Below is a small trained network, with its code and all its weights. Each question gives an input and a target symbol and asks what happens when units are switched off, that is, made to give their printed mean instead of their output.

import numpy as np


def w(rows, s, z=0):
    codes = np.array(rows[::2]) - 128.0
    scale = np.full(codes.shape[1], s)
    scale[-1] = z or s
    return codes * scale


def norm(h):
    return h / np.sqrt((h * h).mean(-1, keepdims=True) + 1e-5)


def f(y):
    return y / 2 * (1 + np.tanh(0.7978845608 * (y + 0.044715 * y**3)))


def softmax(a):
    e = np.exp(a - a.max(-1, keepdims=True))
    return e / e.sum(-1, keepdims=True)


def log_softmax(a):
    a = a - a.max(-1, keepdims=True)
    return a - np.log(np.exp(a).sum(-1, keepdims=True))


def net(x, mask):
    ids = ['αβδλμπστφψω'.index(c) for c in x.split()]
    T = len(ids)
    res = E[ids] + P[:T]
    u = 0
    for l in range(3):
        q, k, v = (norm(res) @ M[l].T for M in (Q, K, V))
        z = softmax(np.where(np.tri(T) > 0, q @ k.T / 3**0.5, -1e9)) @ v
        res = res + np.where(mask[u], z, O[l][:, -1]) @ O[l][:, :-1]
        u += 1
        y = f(norm(res) @ A[l][:, :-1].T + A[l][:, -1])
        res = res + np.where(mask[u : u + 4], y, B[l][:, -1]) @ B[l][:, :-1]
        u += 4
    return log_softmax(norm(res)[-1] @ U[:, :-1].T + U[:, -1])


Q, K, V, O, A, B = {}, {}, {}, {}, {}, {}
E = w([
[28,33,126,123],'α',
[52,55,172,133],'β',
[87,194,60,142],'δ',
[82,137,130,204],'λ',
[39,47,156,134],'μ',
[92,238,131,150],'π',
[204,71,52,132],'σ',
[143,114,254,71],'τ',
[70,77,152,123],'φ',
[198,111,62,151],'ψ',
[82,143,106,192],'ω',
],0.0094)
P = w([
[127,77,165,254],'0',
[87,98,134,170],'1',
[109,100,122,151],'2',
[119,104,118,144],'3',
[123,110,114,136],'4',
[127,117,110,129],'5',
[132,122,108,122],'6',
[135,129,101,112],'7',
[139,138,100,106],'8',
[146,147,93,93],'9',
[135,146,97,104],'10',
],0.0091)
Q[0] = w([
[163,188,120,153],'L0H0',
[135,139,160,125],'L0H0',
[3,53,170,36],'L0H0',
],0.024)
K[0] = w([
[74,88,185,235],'L0H0',
[47,143,145,107],'L0H0',
[199,228,110,2],'L0H0',
],0.0093)
V[0] = w([
[73,60,169,162],'L0H0',
[21,121,2,142],'L0H0',
[213,41,21,166],'L0H0',
],0.0049)
O[0] = w([
[130,223,158,199,254],'L0H0',
[65,115,1,186,115],'L0H0',
[97,216,209,122,103],'L0H0',
],0.0066,0.003)
A[0] = w([
[161,3,159,73,4],'L0N0',
[84,209,115,117,15],'L0N1',
[67,113,199,74,152],'L0N2',
[60,152,128,157,219],'L0N3',
],0.011,0.0038)
B[0] = w([
[215,91,173,160,220],'L0N0',
[144,23,128,171,157],'L0N1',
[166,189,84,2,230],'L0N2',
[201,145,76,64,254],'L0N3',
],0.0093,0.0055)
Q[1] = w([
[219,207,18,206],'L1H0',
[247,224,149,188],'L1H0',
[147,32,156,85],'L1H0',
],0.012)
K[1] = w([
[35,157,193,246],'L1H0',
[112,93,232,134],'L1H0',
[207,162,101,103],'L1H0',
],0.013)
V[1] = w([
[142,230,27,74],'L1H0',
[12,46,14,187],'L1H0',
[193,137,2,31],'L1H0',
],0.0066)
O[1] = w([
[229,244,18,254,132],'L1H0',
[28,241,24,99,2],'L1H0',
[206,170,87,128,146],'L1H0',
],0.0083,0.0045)
A[1] = w([
[142,206,125,179,255],'L1N0',
[69,109,192,128,209],'L1N1',
[196,71,136,151,210],'L1N2',
[165,221,142,7,167],'L1N3',
],0.012,0.0012)
B[1] = w([
[102,114,2,63,175],'L1N0',
[139,113,28,104,159],'L1N1',
[193,202,254,114,254],'L1N2',
[64,29,152,78,205],'L1N3',
],0.009,0.0063)
Q[2] = w([
[82,145,92,115],'L2H0',
[62,99,93,150],'L2H0',
[156,249,94,179],'L2H0',
],0.015)
K[2] = w([
[51,71,110,128],'L2H0',
[15,63,115,167],'L2H0',
[183,159,2,14],'L2H0',
],0.0074)
V[2] = w([
[121,133,1,39],'L2H0',
[156,122,83,187],'L2H0',
[99,112,91,100],'L2H0',
],0.0081)
O[2] = w([
[108,55,252,253,83],'L2H0',
[224,112,161,160,2],'L2H0',
[164,26,227,148,49],'L2H0',
],0.0048,0.00071)
A[2] = w([
[125,162,124,85,136],'L2N0',
[163,55,198,39,4],'L2N1',
[255,198,125,241,23],'L2N2',
[10,188,40,196,173],'L2N3',
],0.0075,0.0027)
B[2] = w([
[59,111,148,83,141],'L2N0',
[153,189,102,98,249],'L2N1',
[142,9,116,49,159],'L2N2',
[175,163,197,109,255],'L2N3',
],0.012,0.0047)
U = w([
[92,252,129,134,99],'α',
[78,70,123,116,145],'β',
[171,178,35,174,171],'δ',
[124,135,150,208,174],'λ',
[58,161,180,126,141],'μ',
[197,35,61,152,6],'π',
[100,84,72,77,98],'σ',
[198,145,176,100,162],'τ',
[109,71,121,194,215],'φ',
[108,173,68,28,1],'ψ',
[176,210,146,223,38],'ω',
],0.017,0.0049)

Each question gives the input, a string of symbols that net reads in full, and the target symbol t.
The units are the heads (3 rows each of Q, K, V and O) and the neurons (one row each of A and B). Each row of codes is followed by its name. A weight is (code - 128) times the scale printed after its matrix; where a second scale follows, it is the last column's (O, A, B and U).
mask holds one flag per unit, layer by layer, with each layer's heads first. A switched-off unit (its flag False) gives its mean, the last column of its rows in O or B, instead of its output. The means were averaged over made-up inputs and are rounded, as every weight is.
A unit's drop is (log p(t) with every unit on - log p(t) with that unit switched off) / (log p(t) with every unit on - log p(t) with every unit switched off).
The circuit of an input: a set's keep is (log p(t) with only the set's units on - log p(t) with every unit switched off) / (log p(t) with every unit on - log p(t) with every unit switched off). Starting from the 12 units with the biggest drops (on a tie, the unit counted first), units are removed one at a time, each time the one whose removal leaves the highest keep (on an exact tie, the one counted first), for as long as the keep stays at least 0.8.
units of the circuit, in order: the units of the circuit, biggest drop first
k most important neurons: the k neurons with the biggest drops, biggest first
top k neurons in layer l: the k neurons of layer l with the biggest drops, biggest first
input δ φ λ ω σ, target δ: units of the circuit, in order	[L1H0; L0H0]
input ψ π δ τ φ τ α ψ σ, target ψ: units of the circuit, in order	[L0N2; L1H0; L0N0; L0N3]
input φ δ τ δ, target φ: most important neuron	[L0N0]
input ψ π α τ π, target ψ: units of the circuit, in order	[L0N3; L0N2; L0N0; L1H0]
input φ π β σ φ σ δ ω, target φ: 2 most important neurons	[L0N0; L0N2]
input α τ φ μ π ω α β ω, target α: 4 most important neurons	[L0N0; L0N2; L2N3; L0N3]
input ψ ψ τ τ τ φ μ σ, target ψ: units of the circuit, in order	[L0N2; L0N3; L1H0; L0N0]
input ω τ δ, target ω: 4 most important neurons	[L0N0; L0N1; L0N2; L1N2]
input ω π τ φ λ β α μ δ, target ω: 3 most important neurons	[L0N1; L0N0; L0N2]
input ψ ω σ τ π σ τ δ, target ψ: 3 most important neurons	[L0N3; L0N2; L0N0]
input σ ψ ψ σ δ ψ ψ λ τ λ, target σ: top 3 neurons in layer 0	[L0N3; L0N2; L0N0]
input ω φ β ψ τ τ ψ σ τ φ ω, target ω: top 2 neurons in layer 1	[L1N2; L1N3]
input π δ φ π τ τ τ δ, target π: top 3 neurons in layer 0	[L0N3; L0N2; L0N1]
input μ α β α τ ω β ψ λ τ π, target μ: units of the circuit, in order	[L0N2; L1H0]
input δ π α, target π: units of the circuit, in order	[L2N2; L1H0]
input ω π φ ω σ τ ω, target ω: 4 most important neurons	[L0N2; L0N0; L1N2; L2N3]
input μ π α, target π: units of the circuit, in order	[L1H0; L2N2]
input τ ψ π π μ, target π: 2 most important neurons	[L2N2; L0N0]
input φ μ π, target φ: 3 most important neurons	[L0N0; L1N1; L0N2]
input τ ψ α φ β, target ψ: 2 most important neurons	[L0N2; L1N3]
input φ τ ψ σ τ σ φ π φ σ α, target σ: units of the circuit, in order	[L0N2; L1N3; L2N3]
input π α α σ τ δ φ, target δ: units of the circuit, in order	[L0H0; L1H0]
input ω β π φ μ π τ ψ, target ω: 4 most important neurons	[L0N2; L0N3; L0N0; L2N3]
input τ λ τ π ω ω δ σ φ π φ, target π: top neuron in layer 2	[L2N2]
input δ τ α α λ λ δ μ, target δ: units of the circuit, in order	[L1H0]
input δ φ δ ψ λ, target δ: 2 most important neurons	[L0N3; L0N0]
